Moves between points:
α: Lem->Gem, Mam->Vaf, Nik->Bif, Gem->Lem, Did->Gif, Nim->Lub, Kuv->Suf, Pid->Riz, Zor->Dut, Suf->Kuv, Gif->Did, Nul->Tam, Sim->Zir, Nen->Fal, Pag->Muz, Bup->Lil, Dok->Doz, Rit->Mal, Doz->Dok, Dal->Sis, Lag->Mav, Fal->Nen, Dut->Zor, Guk->Rad, Sis->Dal, Vam->Zun, Pib->Tib, Vad->Gog, Vaf->Mam, Gar->Fub, Riz->Pid, Suz->Dod, Ter->Dip, Zun->Vam, Pev->Dak, Mik->Roz, Lub->Nim, Gok->Mis, Vip->Sed, Toz->Tif, Beg->Fuz, Bif->Nik, Tid->Niz, Nog->Zoz, Dak->Pev, Mav->Lag, Fuz->Beg, Zoz->Nog, Tad->Vab, Rom->Guz, Nup->Dep, Bik->Bop, Mal->Rit, Lil->Bup, Dep->Nup, Muz->Pag, Riv->Ran, Sed->Vip, Zar->Tob, Bul->Val, Guz->Rom, Zir->Sim, Val->Bul, Niz->Tid, Ran->Riv, Dod->Suz, Mem->Kas, Tam->Nul, Gog->Vad, Roz->Mik, Tob->Zar, Zif->Gez, Mis->Gok, Vab->Tad, Tib->Pib, Bop->Bik, Zik->Ref, Rad->Guk, Tif->Toz, Ref->Zik, Fub->Gar, Kas->Mem, Dip->Ter, Gez->Zif
χ: Zos->Toz, Lem->Mem, Mam->Ref, Nik->Dip, Gem->Kas, Did->Guz, Nim->Sim, Kuv->Vad, Suf->Gog, Gif->Rom, Nul->Vab, Sim->Nim, Nen->Dok, Pag->Dal, Bup->Las, Dok->Nen, Rit->Tib, Doz->Fal, Dal->Pag, Ziv->Mis, Lag->Zun, Fal->Doz, Dut->Nid, Guk->Roz, Sis->Muz, Vam->Mav, Pib->Mal, Vad->Kuv, Vaf->Zik, Riz->Zas, Suz->Riv, Ter->Bif, Zun->Lag, Mik->Rad, Lub->Zir, Vip->Beg, Toz->Zos, Beg->Vip, Bif->Ter, Tid->Som, Nog->Tur, Dak->Num, Mav->Vam, Fuz->Sed, Tad->Tam, Mur->Fub, Som->Tid, Rom->Gif, Nid->Dut, Nup->Tob, Bik->Bul, Mal->Pib, Dep->Zar, Muz->Sis, Riv->Suz, Sed->Fuz, Num->Dak, Zar->Dep, Bul->Bik, Meb->Zif, Guz->Did, Zir->Lub, Val->Bop, Ran->Dod, Dod->Ran, Mem->Lem, Tam->Tad, Gog->Suf, Roz->Guk, Tur->Nog, Tob->Nup, Zif->Meb, Mis->Ziv, Vab->Nul, Tib->Rit, Zas->Riz, Bop->Val, Zik->Vaf, Rad->Mik, Las->Bup, Ref->Mam, Fub->Mur, Kas->Gem, Dip->Nik
λ: Lem->Dip, Mam->Sis, Nik->Mem, Gem->Ter, Did->Zoz, Nim->Zif, Kuv->Mav, Pid->Suz, Zor->Val, Suf->Lag, Gif->Nog, Nul->Mik, Sim->Meb, Pag->Zik, Bup->Kan, Dok->Gar, Laz->Dak, Doz->Fub, Dal->Vaf, Lag->Suf, Fal->Mur, Dut->Bul, Guk->Tad, Sis->Mam, Vam->Vad, Pib->Tid, Vad->Vam, Zov->Mis, Vaf->Dal, Gar->Dok, Riz->Dod, Suz->Pid, Ter->Gem, Zun->Gog, Mik->Nul, Lub->Gez, Vip->Dep, Toz->Vib, Beg->Zar, Bif->Kas, Tid->Pib, Nog->Gif, Dak->Laz, Mav->Kuv, Fuz->Tob, Zoz->Did, Tad->Guk, Mur->Fal, Som->Mal, Rom->Tur, Nid->Bik, Nup->Sed, Bik->Nid, Mal->Som, Dep->Vip, Muz->Ref, Sed->Nup, Zar->Beg, Bul->Dut, Meb->Sim, Val->Zor, Niz->Tib, Ran->Zas, Dod->Riz, Mem->Nik, Tam->Roz, Gog->Zun, Roz->Tam, Tur->Rom, Tob->Fuz, Kan->Bup, Zif->Nim, Mis->Zov, Vab->Rad, Tib->Niz, Zas->Ran, Zik->Pag, Rad->Vab, Ref->Muz, Fub->Doz, Kas->Bif, Vib->Toz, Dip->Lem, Gez->Lub
ξ: Lem->Dod, Mam->Bop, Nik->Zas, Gem->Suz, Did->Zar, Nim->Mis, Kuv->Tad, Pid->Ter, Zor->Muz, Suf->Vab, Gif->Tob, Nul->Gog, Sim->Ziv, Pag->Dut, Bup->Pib, Dok->Pev, Laz->Fub, Doz->Dak, Dal->Nid, Ziv->Sim, Lag->Rad, Fal->Num, Dut->Pag, Guk->Mav, Vam->Roz, Bev->Toz, Pib->Bup, Vad->Tam, Zov->Zif, Vaf->Bik, Riz->Dip, Suz->Gem, Ter->Pid, Zun->Mik, Pev->Dok, Mik->Zun, Lub->Gok, Gok->Lub, Toz->Bev, Beg->Zoz, Tid->Kan, Nog->Fuz, Dak->Doz, Mav->Guk, Fuz->Nog, Zoz->Beg, Tad->Kuv, Rom->Nup, Nid->Dal, Nup->Rom, Bik->Vaf, Mal->Las, Lil->Tib, Dep->Guz, Muz->Zor, Riv->Kas, Sed->Tur, Num->Fal, Zar->Did, Bul->Zik, Guz->Dep, Val->Ref, Ran->Mem, Dod->Lem, Mem->Ran, Tam->Vad, Gog->Nul, Roz->Vam, Tur->Sed, Tob->Gif, Kan->Tid, Zif->Zov, Mis->Nim, Vab->Suf, Tib->Lil, Zas->Nik, Bop->Mam, Zik->Bul, Rad->Lag, Las->Mal, Ref->Val, Fub->Laz, Kas->Riv, Dip->Riz
ρ: Zos->Mal, Lem->Nim, Mam->Nen, Nik->Meb, Gem->Lub, Did->Roz, Nim->Lem, Kuv->Vip, Suf->Sed, Gif->Mik, Nul->Nog, Sim->Mem, Nen->Mam, Pag->Fub, Bup->Bev, Dok->Ref, Laz->Dut, Doz->Zik, Dal->Mur, Ziv->Ran, Lag->Nup, Fal->Vaf, Dut->Laz, Guk->Guz, Vam->Zar, Bev->Bup, Pib->Toz, Vad->Beg, Zov->Riz, Vaf->Fal, Gar->Muz, Riz->Zov, Suz->Gok, Ter->Gez, Zun->Tob, Pev->Val, Mik->Gif, Lub->Gem, Gok->Suz, Vip->Kuv, Toz->Pib, Beg->Vad, Tid->Vib, Nog->Nul, Dak->Bul, Mav->Dep, Fuz->Gog, Zoz->Tam, Mur->Dal, Rom->Rad, Nup->Lag, Bik->Num, Mal->Zos, Dep->Mav, Muz->Gar, Sed->Suf, Num->Bik, Zar->Vam, Bul->Dak, Meb->Nik, Guz->Guk, Zir->Kas, Val->Pev, Ran->Ziv, Dod->Mis, Mem->Sim, Tam->Zoz, Gog->Fuz, Roz->Did, Tur->Vab, Tob->Zun, Zif->Dip, Mis->Dod, Vab->Tur, Tib->Tif, Zik->Doz, Rad->Rom, Tif->Tib, Ref->Dok, Fub->Pag, Kas->Zir, Vib->Tid, Dip->Zif, Gez->Ter
ω: Zos->Fal, Lem->Zun, Mam->Rit, Nik->Suf, Gem->Vam, Did->Gok, Nim->Tob, Kuv->Bif, Pid->Tam, Suf->Nik, Gif->Mis, Nul->Riz, Sim->Nup, Pag->Tid, Bup->Bul, Dok->Tif, Rit->Mam, Doz->Toz, Dal->Som, Ziv->Rom, Lag->Mem, Fal->Zos, Dut->Kan, Guk->Riv, Vam->Gem, Bev->Dak, Pib->Zik, Vad->Ter, Zov->Nog, Vaf->Mal, Riz->Nul, Suz->Roz, Ter->Vad, Zun->Lem, Mik->Dod, Lub->Zar, Gok->Did, Toz->Doz, Beg->Gez, Bif->Kuv, Tid->Pag, Nog->Zov, Dak->Bev, Mav->Kas, Fuz->Zif, Som->Dal, Rom->Ziv, Nup->Sim, Bik->Las, Mal->Vaf, Lil->Val, Dep->Zir, Muz->Niz, Riv->Guk, Sed->Meb, Zar->Lub, Bul->Bup, Meb->Sed, Zir->Dep, Val->Lil, Niz->Muz, Ran->Rad, Dod->Mik, Mem->Lag, Tam->Pid, Gog->Dip, Roz->Suz, Tob->Nim, Kan->Dut, Zif->Fuz, Mis->Gif, Vab->Zas, Tib->Ref, Zas->Vab, Zik->Pib, Rad->Ran, Las->Bik, Tif->Dok, Ref->Tib, Fub->Vib, Kas->Mav, Vib->Fub, Dip->Gog, Gez->Beg
θ: Zos->Sim, Lem->Pib, Mam->Mav, Nik->Som, Gem->Tib, Did->Pev, Nim->Toz, Kuv->Sis, Zor->Tam, Suf->Dal, Gif->Dak, Nul->Dut, Sim->Zos, Nen->Dep, Pag->Gog, Bup->Dod, Dok->Zar, Laz->Nog, Rit->Kas, Doz->Tob, Dal->Suf, Lag->Vaf, Fal->Nup, Dut->Nul, Guk->Bop, Sis->Kuv, Vam->Ref, Bev->Mis, Pib->Lem, Vad->Muz, Vaf->Lag, Gar->Beg, Riz->Kan, Suz->Lil, Ter->Niz, Zun->Zik, Pev->Did, Mik->Bul, Lub->Tif, Toz->Nim, Beg->Gar, Tid->Dip, Nog->Laz, Dak->Gif, Mav->Mam, Fuz->Fub, Mur->Sed, Som->Nik, Rom->Num, Nid->Vab, Nup->Fal, Bik->Rad, Mal->Mem, Lil->Suz, Dep->Nen, Muz->Vad, Sed->Mur, Num->Rom, Zar->Dok, Bul->Mik, Val->Roz, Niz->Ter, Ran->Las, Dod->Bup, Mem->Mal, Tam->Zor, Gog->Pag, Roz->Val, Tob->Doz, Kan->Riz, Zif->Vib, Mis->Bev, Vab->Nid, Tib->Gem, Bop->Guk, Zik->Zun, Rad->Bik, Las->Ran, Tif->Lub, Ref->Vam, Fub->Fuz, Kas->Rit, Vib->Zif, Dip->Tid

The rows follow the links: the fewer symbols apart two points are, the more alike their rows tend to be.

Point, then a row for it; each showing differs a little:
Bop [ 119   33  174  227  160  -23 -142   22  213   95   79  -93   58 -128  174  -88   46  -28  -11   53   19  100   88   81 -191  -15  202   42  199 -119   -1   65  193  -40 -266  -11   27   62  153  -33  -29  149   -7]
Val [ 133  154  168  252  142 -129 -142  138  241   93   62   39   87 -224   -7  -23  -29 -152  -64   95  -60   33   -1   33 -177   -9  195  -81  -29  -51   -7   44  155 -163 -103 -162   59  -16   99  -82  104  107   29]
Zif [-101   -6 -187 -196 -123    3   63  -68 -247   -8 -103   88  -64  172 -140   44  -51   44   19  -69  -18    3 -107  -53  242  -13 -157   -9 -144  132   68 -120 -241   28  236   89   45  -31 -144  -42   15 -149  -27]
Zos [  10 -122 -158  -98  -93  -26  -17 -162 -255  -60   88 -101   96   98  170 -125   16 -112  -24  -71  -52 -117 -101  101  216  -39 -255   -1    1   33  100 -119 -111  -33  -59  218   17  205   86 -189 -113  -41 -240]
Vad [  14  120   15  175  -29   52   -8  205   86 -102  -89  142  -49  -50 -226  236   48  129   98  207   68   80  224 -121  -67   26  127 -139   21 -140  -22  104  199   47   72 -150   53 -228  -50  174   90  100  154]
Kuv [  14  -10   75  110    2  172  -43   51   31  -55  -93   51 -110   14  -78   95  174  256  163  185  177  129  281  -34  -95  -72   86  -21  210 -190  -14   56  269   71  -93  -23  -13 -132   69  148  -29   56   85]
Muz [ 122  159   -4  232   48   36  -92  238  124   19   76  115  121  -97  -52   78   39   -7   -1  278   11   35  155  -76  -17   67   74 -122    6  -63  176  -29  337  -67  -41  -87  120 -215  -36  -80  116  125   58]
Gog [   2  -20  -13 -166 -125   73   22  320  110 -249  -66  -79  -47   78 -162  134   94  148  -99   41  100  -56   14 -264  -95   50  -94    8  -63  -36  -94   82   23  114   96 -151 -105 -254 -160   98  -14   59  260]
Lil [  19   42  101  260  136 -123  -53 -129  198  181  170  177   59 -224  -80 -193   30 -188  -20  -14  -29  135   45  130  -52   49  108 -133 -115  199   70  -16  111 -164  -43 -167  139  -42   17  -13  -53  -35  -45]
Vam [ -14   40  114  243    4 -121    8  111  119  -85  -29  154  -21 -123 -153  177   72 -118  120  213   42   57  143 -148 -109   28  191  -88   18 -177   -6  209  117   10   35 -162  -25  -87  -21  234  122  139   31]
Tob [ -58   21 -142 -178 -161 -123   80  145 -135 -157 -141  -75   -7  186  -43  254  -75 -106  -12   -5  -47 -190 -200 -148   88  -56   -3   47  -45  -54  -90   78 -295   83  142  165  -88   98  -52  -68  170   11  -42]
Niz [  11   84  -12  219   22   19  -38   -6   56   94  190  241   58 -117 -134 -159   37  -24   41  120   58   84  173   23  106  105  -77 -231 -125   96  241  -88  292  -82   11  -97  159 -209  -49    2  -34   -4    6]
Mal [  16 -168   -1   45 -110   18  -77 -108  -52 -190  289  -92  149 -106   80 -239  157  -67  -33  -67   36  -77   47   40   66  128 -266  -31   29  115  107  -38  104   37 -305  -71  -89    3   16   29 -174   78  -78]
Kas [-124 -160  111  196   31  -17   24 -218   -4  -34   75  162  -27 -113  -70  -91  216   51  201   45  137  143  292   13    3   57  -30  -18  112   -1   71  110   70  -20 -113  -72  -29  -15   56  312  -88   34 -133]
Zoz [   0  238  -34   29   77   38   83   -6  -15  159 -293  137 -164  122  -12  202 -125   95   68   52 -117   96    3   69  -70 -161  203  -11  -14  -65  -31   42  -77  -81  253   89  136  -56   69  -31  170  -73   72]
Mem [-126 -288   98  -53 -119   20   63 -165  -81 -154   83  -49  -26  -52  -49 -138  220   55   80 -137  195   46   94  -45   51  108 -228   42   54   42  -50   45  -35   87 -159  -16 -183  -15  -53  237 -167  -39   -8]
Som [  73 -182   -9  -87  -69  152  -37  -95    0    7  161 -103  120  -20   62 -227  119  123 -107  -48  118   16   83   43  124  106 -356  -34    0  129  134 -234  174   30 -198  -28  -45 -144 -102  -39 -215   29   35]
Dip [-131 -119  -29 -154 -124   21   80   37   -9 -120   69  100  -78  -10 -200  -59   73  100  -41  -66  113   73   18 -136   50  119 -248 -110 -166  180   51  -38  -15   96   53 -162  -71 -232 -249  209 -123 -105  124]
Ziv [-118 -145   23 -160  -17    4  112 -292 -109   96  -75  -64  -98   61  169 -103  -49   20   48 -247   -9   16 -115  161   81 -116  -85  111  -10  100 -101   -4 -286   46    0  188  -85  204   58   57 -100 -134 -102]
Roz [   0  111  224  202  115 -104   -6  145  242   97  -66   87  -76 -148  -48  104  -13  -41   -7   -7   32  110   60  -27 -285   -1  282  -10  -22  -53 -116  190   28    0   82 -243    1  -64   36  160  133    8   98]
Gar [ 111  226 -204  106   27   43  -64   99  -52   66  -52   92   68   66    4  131 -126  -30   25  255  -85  -71   63   47  152  -81   82  -95    2 -108  132  -56  110 -167  139  167  155   24    4 -301  140   78  -38]
Fub [  88  151 -245 -164  -71   51  -65  176  -55  -98  -79  -93   52  180    1  101  -97  -66 -157  124  -97 -169 -138  -80  120  -18  -81  -28  -72  -56   48 -142  -25  -25  125  146   89   22  -63 -334  115   47    2]
Tam [  49  163  162  109  150    9   21  116  242  122 -122  158 -128  -36 -127   88  -31  150  -11   51    9  147  125  -17 -160  -35  221    4  -23  -51  -85   32  140   19  101 -187   22 -227  -21   93   77   45  188]
Nen [  51   70  -62  158   30   21  -47  -69 -145    3  -16  -11   53   46  175  112  -16  -37  136  189  -41  -88   82  149  119 -101  103   42  171 -220   67   21   84 -118  -64  280  147  202  185 -178  101  130 -222]
Mam [  55   -9  125  252   52    7  -72   69  101  -86  127  -42  113 -118   85  -39  139  -38  111  225   24   13  185   20  -87   38   73  -37  225 -204  108   54  263  -21 -248   39   28  -13  141   -5  -11  197  -97]

Each walk starts at a row. The symbols on each line, taken left to right, move it on to the next point.
Each answer is a row, close to the row of the point it stands for.
---
[ -10   47  149  108  143   87   10   34  160  181 -109   -1 -173  -11   39  -16   34  290   44   67   29  178  225   82 -225  -93  194   41  185  -89  -91   81  206   51  -72  -36  -26 -158  127  118  -78   42  140]
α θ
[ 229  -30   82 -104   33  139  -53  160  203   62   87 -282   58  -80  166 -161   -1  126 -198  -67   28    5  -55   52 -216   63  -73  127  123  -14  -67 -160  252   28 -224  -36  -82  -63   44 -138 -152  113  119]
ξ ρ ρ
[ 114 -115  -38 -124  -48  165  -27  199   70 -155  172 -260   97    7   94  -80   88   95  -93   92   89  -63   99  -48  -21   65 -162   -7  119 -105    9 -162  257   99 -244  -12  -77 -120  -17 -141 -116  115  138]
---
[-166   41   22  168    8   21   54  -85   98    1  -31  290 -119  -37 -235    2   92   21  150   49  103  121  236  -26   94   31  -37 -180  -93   82  110   26  118   22   96 -171   68 -213 -113  259  -32  -44   80]
α θ ρ
[  46   87 -236 -163 -119   48  -30  -31 -183  -12   30   49   95   78  -73  -68  -69  -93  -66   23   -7  -78 -102  -27  235   37 -248  -76 -196  175  174 -187 -106  -71  145  146  137   -8 -112 -235  -11 -100 -115]
ρ θ χ
[-144 -219   73 -134 -109  176   60 -119  -56 -148   75   -7  -24   11  -55 -152  139  248   31 -109  169   34  119  -49   28    9 -269   16   59  127    5  -84   29  163  -93  -52 -125 -141  -55  186 -212  -68   98]
---
[ -23  239 -100    3  -31   24   50  100 -133    3 -265  158 -114  166 -105  274  -74   79  148  185  -68    5   59  -10   94 -101  143  -57   -8 -153    1   39    8  -71  283  127  141  -27   -4  -43  207  -43    2]
ρ θ χ
[ 130   80    1  198  107  142  -91   71   43  -29   82  -41   71  -32   64  -39   71  129   -8  227   41   35  249   75  -51   51   51  -95  189 -156  121   -7  388  -20 -158   52  106 -118  100  -55  -39  218   -7]
α ξ χ
[ 229  108  -10  -94   89   15 -112  247  266   60  132 -113   67  -60   61  -61 -116   41 -264  -41  -16  -31 -132  -67 -181   90  -44   -8 -112   90  -30 -119  144   73  -49 -143    4 -187  -89 -186  -74   84  239]
---
[ -55  -23    7  254   43 -137  -71  -75   50  -20  254  187  134 -240 -106  -97  110 -198   51  106   41   35   96   61   73   94   22 -219 -102   69  232  -12  122  -93  -28 -117  143 -116   -5   37   13   21  -87]
χ
[ -19 -113   71  284   66   11  -54 -191  -32   23  163  157   84 -179   -6 -173  148 -100  136  117  142   22  159  116   64   91  -60  -68   98  -33  198   -8  248  -73 -201   -9   36   19   78  131  -91   96 -189]
θ ω α
[   9 -229   58  -59  -89   59   -2   76   -5 -287   17 -251   -3   46   32   36  223  101   21   -5  140  -80   50 -112 -120   64  -95  114  161 -160 -129  147  -37  158 -179  -45 -219  -34  -22  234  -76   94   54]
---
[ 130  -97  119  -39   33    7 -111   79  132   44  172 -286   96  -97  204 -148   56  -23 -165  -92  -11  -34  -98   35 -193   65  -10  116  128  -38  -57  -41  139   29 -294  -80 -143   39   63 -102  -61  123   33]
θ λ
[  88  -44  128 -129   13  146   44  106  105    2  -85 -209  -58   48  108  -27    0  275 -117 -133  111   55   37  -25 -239  -68   19  120  123  -29 -236  -12   52  131 -105 -100 -201 -106   38   84 -135  -12  212]
ω χ ω λ
[   6  -39  157  -75    7 -104   35  222  240  -63    4 -114  -41  -72  -94   41  -12  -69 -135 -160    2  -39 -161 -129 -270   46   87   82 -117   33 -195  118 -191  103   28 -208 -169  -58  -89  178   31  -19  217]
---
[-114  -97 -132 -242 -116  178  103 -214 -271  -41 -102  -36 -102  183   40  -76   20  155  105 -122   44    5   -5   70  183  -59 -189   23   37   32   10 -110 -131   65   74  215  -27   69  -70  -13 -151 -119  -66]
χ α
[-128  136 -151   47   20   -8  102 -172 -154   39 -160  324  -70  140 -190   94  -29   81  196   45  -17  102  136   34  232  -98   41  -93  -88   60  133   -9  -50  -56  231  131  166  -17  -61   28   84 -148  -95]
ω θ λ
[  10  166 -139  169   31 -126  -49  103  -69  -13  -24   78   41   30  -65  179  -78 -223   63  200 -111 -122   21    1  144  -34  196   -9    1 -131  173   47    2 -162   26  154  155  112   88 -240  244   92 -217]
---
[   8   14  216  201  144    6   47    5  192  117  -86  -38  -32  -82   79   51   51   87   93   35   24  104  172   44 -246  -81  220   58  204 -130 -143  195  120  -22 -138  -48 -112   58  130  194   26   93   42]
ξ χ χ
[ -79  -58  142  228   29    0   30    7    7 -115  -31   -3  -79  -58  -25  106  178   63  217  207  131   95  291  -28 -109  -22  137   27  240 -229  -68  149  191   61 -111  -20  -71  -15  140  267   54   78   -1]
χ α
[  -4 -110   23  -28 -115 -109   11  272   68 -284   38  -97    6  -41 -170  120   80  -52  -69   25   72 -124  -55 -240  -82  131  -29   43  -75  -49 -120  127  -91  102   -7 -229 -177  -52 -116  198   23   73  125]
---
[  56  136  -74 -233   12   86   61  152   -4   18 -246  -80 -113  165  -23  116 -208   75  -82  -79  -97  -22 -195  -43  -24 -139   39  108  -53  -13 -179  -40 -155   29  267   46  -14   21  -71 -123  105  -73  102]
ξ λ α
[ -57  124  -96  131    9  -95   17   27 -106   25 -203  152  -58   94 -164  262 -103 -123  161  181  -71  -22   52  -47  108 -109  248   30    5 -152  -33  157 -137  -26  208  110  112  114   73   35  219    3 -136]
λ ω λ
[-183   33  -94  140   -3 -138   68 -225 -177   53  -83  222  -75    2 -145   90  -37 -130  187   29   11   19   64   61  202  -88   86  -65  -49   40  111   53 -167  -81  174   67  152  145  -57   97  112 -116 -159]
---
[-140 -208   18  -59 -136  -76   43  -54   22 -214  180   84   28  -99 -178  -42  114  -86  -10  -84  106  -29  -29 -125   51  182 -177  -28 -160  160   14   25 -147  105   10 -198  -87 -137 -190  278  -89 -118   46]
θ θ α
[-134  -31   79  237   17 -107   60 -119   29  -13   39  281  -43 -142 -202   10   89 -128  143   35  108  112  196  -23    4   63   28  -70  -88   22  142  183   19   -1   46 -158   64  -55  -40  308   29  -45  -51]
θ ρ
[ -49   67 -145  155   19 -147  -32 -136 -137   47   49  207   58  -52  -40    9  -85 -173  129  107 -115  -44   35  122  256  -12    7 -127  -94   63  196  -32    0 -144  132   69  213  100   23 -136  137   -2 -237]
---
[  77    2   18  -83   64   46  -37  -43  181  135  151   11   93  -91  -36 -239  -45   -2 -227 -153  -64   58  -79   90  -22   95 -174  -76 -172  293   80 -202   87  -41  -15 -190   23 -152 -173 -116 -115  -60   94]
ξ χ χ
[  25    0  -49  -33  -74   59  -24   19   37  -94  249   62   92  -90 -111 -159   64  -50 -141  -11   56  -42  -20  -49  110  175 -310 -118 -218  161  187 -184  129   31  -23 -139   18 -256 -132  -68 -107  -15   87]
ξ θ λ
[ -68 -162  129  -66   -3 -147   26  -85  166   41  104   51  -25 -115  -41 -177   28  -69  -51 -265   13   63 -139  -75 -100   53  -58   20 -168  250  -81   37 -195   49   37 -225 -101  -63 -141  220  -92 -157  107]
